Here is a tiny trained network, its code and every weight. The questions are about switching its units off for an input and a target symbol, where a switched-off unit gives its printed mean instead of its output.

import numpy as np


def w(rows, s, z=0):
    codes = np.array(rows[::2]) - 128.0
    scale = np.full(codes.shape[1], s)
    scale[-1] = z or s
    return codes * scale


def softmax(a):
    e = np.exp(a - a.max(-1, keepdims=True))
    return e / e.sum(-1, keepdims=True)


def log_softmax(a):
    a = a - a.max(-1, keepdims=True)
    return a - np.log(np.exp(a).sum(-1, keepdims=True))


def net(x, mask):
    ids = ['ΓΦΩαβδεζθλψ'.index(c) for c in x.split()]
    T = len(ids)
    res = E[ids] + P[:T]
    u = 0
    for l in range(3):
        r = res
        for j in range(2):
            rows = slice(4 * j, 4 * j + 4)
            q, k, v = (r @ M[l][rows].T for M in (Q, K, V))
            z = softmax(np.where(np.tri(T) > 0, q @ k.T / 4**0.5, -1e9)) @ v
            o = O[l][rows]
            res = res + np.where(mask[u + j], z, o[:, -1]) @ o[:, :-1]
        u += 2
    return log_softmax(res[-1] @ U[:, :-1].T + U[:, -1])


Q, K, V, O = {}, {}, {}, {}
E = w([
[84,149,68],'Γ',
[89,128,159],'Φ',
[172,169,157],'Ω',
[141,143,244],'α',
[111,167,150],'β',
[136,161,62],'δ',
[208,108,203],'ε',
[121,65,66],'ζ',
[163,62,168],'θ',
[190,93,100],'λ',
[160,84,1],'ψ',
],0.0089)
P = w([
[115,140,139],'0',
[174,149,121],'1',
[126,91,139],'2',
[194,201,110],'3',
[127,68,148],'4',
[196,234,101],'5',
[133,50,152],'6',
[198,250,82],'7',
[136,43,168],'8',
],0.022)
Q[0] = w([
[132,129,133],'0.h0',
[150,175,179],'0.h0',
[2,152,147],'0.h0',
[152,114,12],'0.h0',
[222,83,62],'0.h1',
[182,105,202],'0.h1',
[189,62,56],'0.h1',
[179,131,91],'0.h1',
],0.0074)
K[0] = w([
[137,126,131],'0.h0',
[121,170,115],'0.h0',
[142,76,168],'0.h0',
[119,164,161],'0.h0',
[112,84,111],'0.h1',
[126,125,245],'0.h1',
[105,99,109],'0.h1',
[159,110,103],'0.h1',
],0.011)
V[0] = w([
[53,109,126],'0.h0',
[113,133,94],'0.h0',
[155,173,117],'0.h0',
[143,98,84],'0.h0',
[148,107,135],'0.h1',
[141,248,120],'0.h1',
[159,136,114],'0.h1',
[59,198,96],'0.h1',
],0.016)
O[0] = w([
[73,253,170,2],'0.h0',
[38,192,34,126],'0.h0',
[231,134,23,219],'0.h0',
[31,85,73,135],'0.h0',
[128,100,157,153],'0.h1',
[236,122,134,99],'0.h1',
[208,82,90,153],'0.h1',
[153,197,199,42],'0.h1',
],0.0059,0.0074)
Q[1] = w([
[227,236,70],'1.h0',
[207,196,101],'1.h0',
[227,121,149],'1.h0',
[75,187,111],'1.h0',
[3,113,64],'1.h1',
[72,158,130],'1.h1',
[254,189,103],'1.h1',
[62,119,208],'1.h1',
],0.008)
K[1] = w([
[82,214,232],'1.h0',
[70,239,143],'1.h0',
[113,146,160],'1.h0',
[232,140,255],'1.h0',
[89,120,38],'1.h1',
[150,98,118],'1.h1',
[117,153,26],'1.h1',
[63,158,142],'1.h1',
],0.0065)
V[1] = w([
[108,57,57],'1.h0',
[193,108,254],'1.h0',
[39,190,114],'1.h0',
[147,123,27],'1.h0',
[155,216,209],'1.h1',
[159,183,61],'1.h1',
[175,163,183],'1.h1',
[72,94,78],'1.h1',
],0.008)
O[1] = w([
[108,92,102,203],'1.h0',
[153,148,254,117],'1.h0',
[62,138,108,33],'1.h0',
[141,111,54,198],'1.h0',
[90,89,34,48],'1.h1',
[131,111,120,253],'1.h1',
[91,140,103,142],'1.h1',
[194,78,186,89],'1.h1',
],0.0088,0.0058)
Q[2] = w([
[148,246,140],'2.h0',
[93,134,189],'2.h0',
[48,101,107],'2.h0',
[57,137,142],'2.h0',
[125,175,116],'2.h1',
[111,101,139],'2.h1',
[74,140,133],'2.h1',
[30,143,140],'2.h1',
],0.011)
K[2] = w([
[137,246,163],'2.h0',
[188,113,152],'2.h0',
[198,82,100],'2.h0',
[172,114,104],'2.h0',
[154,97,128],'2.h1',
[120,134,134],'2.h1',
[45,99,117],'2.h1',
[26,88,181],'2.h1',
],0.013)
V[2] = w([
[117,93,202],'2.h0',
[230,183,105],'2.h0',
[132,195,103],'2.h0',
[246,97,142],'2.h0',
[82,109,170],'2.h1',
[137,203,148],'2.h1',
[114,63,138],'2.h1',
[179,106,138],'2.h1',
],0.014)
O[2] = w([
[167,220,158,125],'2.h0',
[195,7,143,110],'2.h0',
[122,76,154,88],'2.h0',
[196,123,94,162],'2.h0',
[165,146,99,4],'2.h1',
[152,117,158,164],'2.h1',
[117,162,82,62],'2.h1',
[78,156,126,193],'2.h1',
],0.013,0.02)
U = w([
[19,60,182,37],'Γ',
[63,147,202,83],'Φ',
[203,41,177,1],'Ω',
[166,136,205,75],'α',
[118,68,225,122],'β',
[119,18,161,80],'δ',
[223,134,109,102],'ε',
[55,163,90,186],'ζ',
[142,199,99,178],'θ',
[176,123,71,250],'λ',
[81,86,2,154],'ψ',
],0.0073,0.011)

Each question gives the input, a string of symbols that net reads in full, and the target symbol t.
The units are the heads (4 rows each of Q, K, V and O). Each row of codes is followed by its name. A weight is (code - 128) times the scale printed after its matrix; where a second scale follows, it is the last column's (O and U).
mask holds one flag per head, layer by layer. A switched-off head (its flag False) gives its mean, the last column of its rows in O, instead of its output. The means were averaged over made-up inputs and are rounded, as every weight is.
A unit's drop is (log p(t) with every unit on - log p(t) with that unit switched off) / (log p(t) with every unit on - log p(t) with every unit switched off).
The circuit of an input: a set's keep is (log p(t) with only the set's units on - log p(t) with every unit switched off) / (log p(t) with every unit on - log p(t) with every unit switched off). Starting from all 6 units, units are removed one at a time, each time the one whose removal leaves the highest keep (on an exact tie, the one counted first), for as long as the keep stays at least 0.8.
units of the circuit, in order: the units of the circuit, biggest drop first
unit that matters most: the unit with the biggest drop
which heads matter: for each layer, one digit per head in row order, 1 if its drop is at least 0.15 and else 0, layers parted by /
input Γ ψ Γ Γ Γ β ζ, target ζ: units of the circuit, in order	[2.h0, 0.h1]
input θ β ε α, target θ: unit that matters most	0.h0
input θ α Φ λ ψ ψ, target θ: units of the circuit, in order	[0.h0, 2.h0, 1.h0, 0.h1]
input Φ θ Γ ε β ψ Φ, target ψ: which heads matter	10 / 10 / 10
input θ ψ ζ λ λ ψ ψ Φ Γ, target ψ: units of the circuit, in order	[1.h0, 0.h1]
input Ω α θ δ, target Ω: which heads matter	01 / 10 / 10
input α λ ψ β Γ ζ, target α: units of the circuit, in order	[1.h0, 0.h0, 1.h1, 2.h0]
input θ ε Γ, target θ: which heads matter	10 / 10 / 11
input Ω ζ α Γ, target Ω: units of the circuit, in order	[2.h0, 1.h0, 0.h1]
input ψ θ ψ Ω β δ α β, target ψ: units of the circuit, in order	[0.h0, 1.h0, 2.h0]
input ζ ε Ω Ω λ β λ ζ, target ζ: which heads matter	11 / 10 / 10
input δ β Φ α Γ δ Φ ψ ζ, target ψ: units of the circuit, in order	[1.h0, 0.h0]
input ψ ε λ δ Φ ε θ ζ Φ, target θ: which heads matter	01 / 01 / 10
input Φ ψ β ψ, target Φ: units of the circuit, in order	[0.h0, 2.h0, 1.h0, 1.h1]
input ψ ζ α α δ Φ θ Ω λ, target λ: units of the circuit, in order	[2.h0]
input ψ ζ ψ Γ ε δ λ Γ, target ψ: units of the circuit, in order	[0.h0, 1.h0]
input ψ ψ β ψ α Φ Φ Ω, target ψ: units of the circuit, in order	[0.h0, 1.h0, 2.h0]
input ζ λ λ θ λ, target λ: which heads matter	00 / 11 / 10
input ψ β δ, target ψ: which heads matter	10 / 10 / 11
input β α λ β ψ, target ψ: unit that matters most	0.h1
input ε ψ ψ Ω λ δ, target ε: which heads matter	10 / 10 / 10
input Γ Γ δ, target δ: which heads matter	01 / 00 / 11
